Below is a small trained network, with its code and all its weights. Each question gives an input and a target symbol and asks what happens when units are switched off, that is, made to give their printed mean instead of their output.

import numpy as np


def w(rows, s, z=0):
    codes = np.array(rows[::2]) - 128.0
    scale = np.full(codes.shape[1], s)
    scale[-1] = z or s
    return codes * scale


def norm(h):
    return h / np.sqrt((h * h).mean(-1, keepdims=True) + 1e-5)


def f(y):
    return np.maximum(y, 0)


def softmax(a):
    e = np.exp(a - a.max(-1, keepdims=True))
    return e / e.sum(-1, keepdims=True)


def log_softmax(a):
    a = a - a.max(-1, keepdims=True)
    return a - np.log(np.exp(a).sum(-1, keepdims=True))


def net(x, mask):
    ids = ['αβγδεζηθλμξστφψω'.index(c) for c in x.split()]
    T = len(ids)
    res = E[ids] + P[:T]
    u = 0
    for l in range(2):
        q, k, v = (norm(res) @ M[l].T for M in (Q, K, V))
        z = softmax(np.where(np.tri(T) > 0, q @ k.T / 2**0.5, -1e9)) @ v
        res = res + np.where(mask[u], z, O[l][:, -1]) @ O[l][:, :-1]
        u += 1
        y = f(norm(res) @ A[l][:, :-1].T + A[l][:, -1])
        res = res + np.where(mask[u : u + 8], y, B[l][:, -1]) @ B[l][:, :-1]
        u += 8
    return log_softmax(norm(res)[-1] @ U[:, :-1].T + U[:, -1])


Q, K, V, O, A, B = {}, {}, {}, {}, {}, {}
E = w([
[116,80,76,129],'α',
[156,116,164,118],'β',
[185,182,114,119],'γ',
[12,69,90,162],'δ',
[156,110,163,119],'ε',
[161,114,166,123],'ζ',
[103,163,117,165],'η',
[124,77,83,128],'θ',
[152,113,164,116],'λ',
[150,112,164,120],'μ',
[186,118,151,217],'ξ',
[145,97,2,151],'σ',
[85,128,82,83],'τ',
[155,117,163,114],'φ',
[146,166,177,128],'ψ',
[127,74,86,129],'ω',
],0.0081)
P = w([
[180,4,172,131],'0',
[167,55,158,120],'1',
[157,80,145,124],'2',
[152,97,136,124],'3',
[144,107,133,129],'4',
[141,114,123,128],'5',
[136,120,118,132],'6',
[134,128,116,133],'7',
[131,134,109,131],'8',
[129,142,109,131],'9',
[126,149,104,132],'10',
[125,161,108,134],'11',
[122,168,101,134],'12',
[118,178,97,135],'13',
],0.0035)
Q[0] = w([
[103,161,126,214],'L0H1',
[76,254,84,138],'L0H1',
],0.0044)
K[0] = w([
[3,78,53,145],'L0H1',
[137,43,65,117],'L0H1',
],0.0037)
V[0] = w([
[153,100,197,73],'L0H1',
[169,4,122,104],'L0H1',
],0.003)
O[0] = w([
[187,95,155,97,194],'L0H1',
[117,3,183,119,251],'L0H1',
],0.0047,0.0024)
A[0] = w([
[142,66,73,87,95],'L0N1',
[219,113,54,124,152],'L0N2',
[125,219,224,135,168],'L0N3',
[236,155,93,75,6],'L0N4',
[161,129,180,95,85],'L0N5',
[128,137,169,223,193],'L0N6',
[88,87,3,116,241],'L0N7',
[63,189,120,224,151],'L0N8',
],0.0044,0.002)
B[0] = w([
[143,171,205,133,193],'L0N1',
[83,160,223,124,209],'L0N2',
[200,142,94,74,192],'L0N3',
[32,100,252,190,156],'L0N4',
[173,81,85,151,195],'L0N5',
[123,177,99,87,197],'L0N6',
[226,163,192,97,251],'L0N7',
[158,229,93,113,161],'L0N8',
],0.0039,0.003)
Q[1] = w([
[45,122,97,130],'L1H1',
[251,122,183,50],'L1H1',
],0.02)
K[1] = w([
[140,12,188,87],'L1H1',
[87,243,51,127],'L1H1',
],0.011)
V[1] = w([
[70,157,218,212],'L1H1',
[62,122,153,2],'L1H1',
],0.0072)
O[1] = w([
[83,156,155,175,65],'L1H1',
[93,184,187,8,3],'L1H1',
],0.012,0.0018)
A[1] = w([
[77,118,201,53,83],'L1N1',
[44,106,129,184,192],'L1N2',
[199,181,115,129,143],'L1N3',
[196,84,196,141,91],'L1N4',
[2,112,94,74,253],'L1N5',
[150,45,59,158,106],'L1N6',
[187,126,101,221,154],'L1N7',
[175,111,123,77,118],'L1N8',
],0.0069,0.0046)
B[1] = w([
[33,3,49,204,165],'L1N1',
[140,154,233,101,179],'L1N2',
[65,185,114,132,179],'L1N3',
[105,232,61,147,208],'L1N4',
[64,239,24,158,174],'L1N5',
[71,200,105,111,210],'L1N6',
[81,199,119,50,254],'L1N7',
[133,150,179,164,179],'L1N8',
],0.0053,0.0058)
U = w([
[162,129,149,132,254],'α',
[119,116,140,132,167],'β',
[133,123,136,120,186],'γ',
[132,125,137,126,179],'δ',
[103,108,93,111,127],'ε',
[123,129,107,244,108],'ζ',
[78,129,148,14,95],'η',
[191,113,18,130,55],'θ',
[3,115,120,152,62],'λ',
[119,104,98,110,137],'μ',
[225,179,144,76,103],'ξ',
[133,121,142,130,151],'σ',
[122,117,136,126,216],'τ',
[121,142,116,128,51],'φ',
[120,105,100,111,132],'ψ',
[86,175,229,152,94],'ω',
],0.021,0.0055)

Each question gives the input, a string of symbols that net reads in full, and the target symbol t.
The units are the heads (2 rows each of Q, K, V and O) and the neurons (one row each of A and B). Each row of codes is followed by its name. A weight is (code - 128) times the scale printed after its matrix; where a second scale follows, it is the last column's (O, A, B and U).
mask holds one flag per unit, layer by layer, with each layer's heads first. A switched-off unit (its flag False) gives its mean, the last column of its rows in O or B, instead of its output. The means were averaged over made-up inputs and are rounded, as every weight is.
A unit's drop is (log p(t) with every unit on - log p(t) with that unit switched off) / (log p(t) with every unit on - log p(t) with every unit switched off).
The circuit of an input: a set's keep is (log p(t) with only the set's units on - log p(t) with every unit switched off) / (log p(t) with every unit on - log p(t) with every unit switched off). Starting from the 12 units with the biggest drops (on a tie, the unit counted first), units are removed one at a time, each time the one whose removal leaves the highest keep (on an exact tie, the one counted first), for as long as the keep stays at least 0.8.
circuit, biggest first: the units of the circuit, biggest drop first
k most important neurons: the k neurons with the biggest drops, biggest first
top k neurons in layer l: the k neurons of layer l with the biggest drops, biggest first
input ψ λ ψ φ β σ ξ θ, target ζ: top 2 neurons in layer 0 -> [L0N6 L0N2]
input ω β β λ σ ψ θ β, target ξ: 2 most important neurons -> [L0N3 L0N2]
input ω ξ λ, target ζ: circuit, biggest first -> [L1H1]
input σ ξ σ ξ φ, target ζ: 2 most important neurons -> [L0N6 L0N7]
input ζ ξ δ γ ξ ζ φ λ α α, target ζ: top 2 neurons in layer 0 -> [L0N6 L0N7]
input ζ ω ξ δ ε ψ γ β λ τ φ ψ λ ζ, target ξ: top 2 neurons in layer 0 -> [L0N7 L0N3]
input ζ τ θ ζ μ λ ψ ε, target ξ: 2 most important neurons -> [L0N5 L0N3]
input ζ α γ ψ ψ ε ω ψ δ δ α ζ ε, target λ: circuit, biggest first -> [L0N8 L1H1 L1N1 L1N7]
input ζ ψ γ γ γ τ φ, target η: circuit, biggest first -> [L0N4 L1H1]
input ζ θ θ γ λ τ ψ δ σ ω μ ε γ, target ω: 2 most important neurons -> [L0N7 L0N4]
input μ α θ ψ ω β β, target ξ: 2 most important neurons -> [L0N2 L0N5]
input φ σ ζ α σ δ ψ φ θ ε ζ ζ α, target ξ: 3 most important neurons -> [L0N3 L0N7 L1N7]
input β ψ ε θ, target ξ: top 2 neurons in layer 0 -> [L0N7 L0N5]
input λ ζ ψ σ ξ ζ, target ζ: top 2 neurons in layer 0 -> [L0N6 L0N2]
input δ ψ μ γ γ ε, target ω: 2 most important neurons -> [L0N4 L0N2]
input η λ ψ μ, target ζ: most important neuron -> [L0N2]
input τ α α ε ω, target η: 2 most important neurons -> [L0N7 L0N4]
input γ τ ζ ζ σ λ ξ ζ, target ζ: top 2 neurons in layer 0 -> [L0N6 L0N7]
input μ ε α β ψ, target ξ: 2 most important neurons -> [L0N3 L0N2]
input τ θ γ τ β θ ξ ψ μ τ φ, target η: circuit, biggest first -> [L1H1]
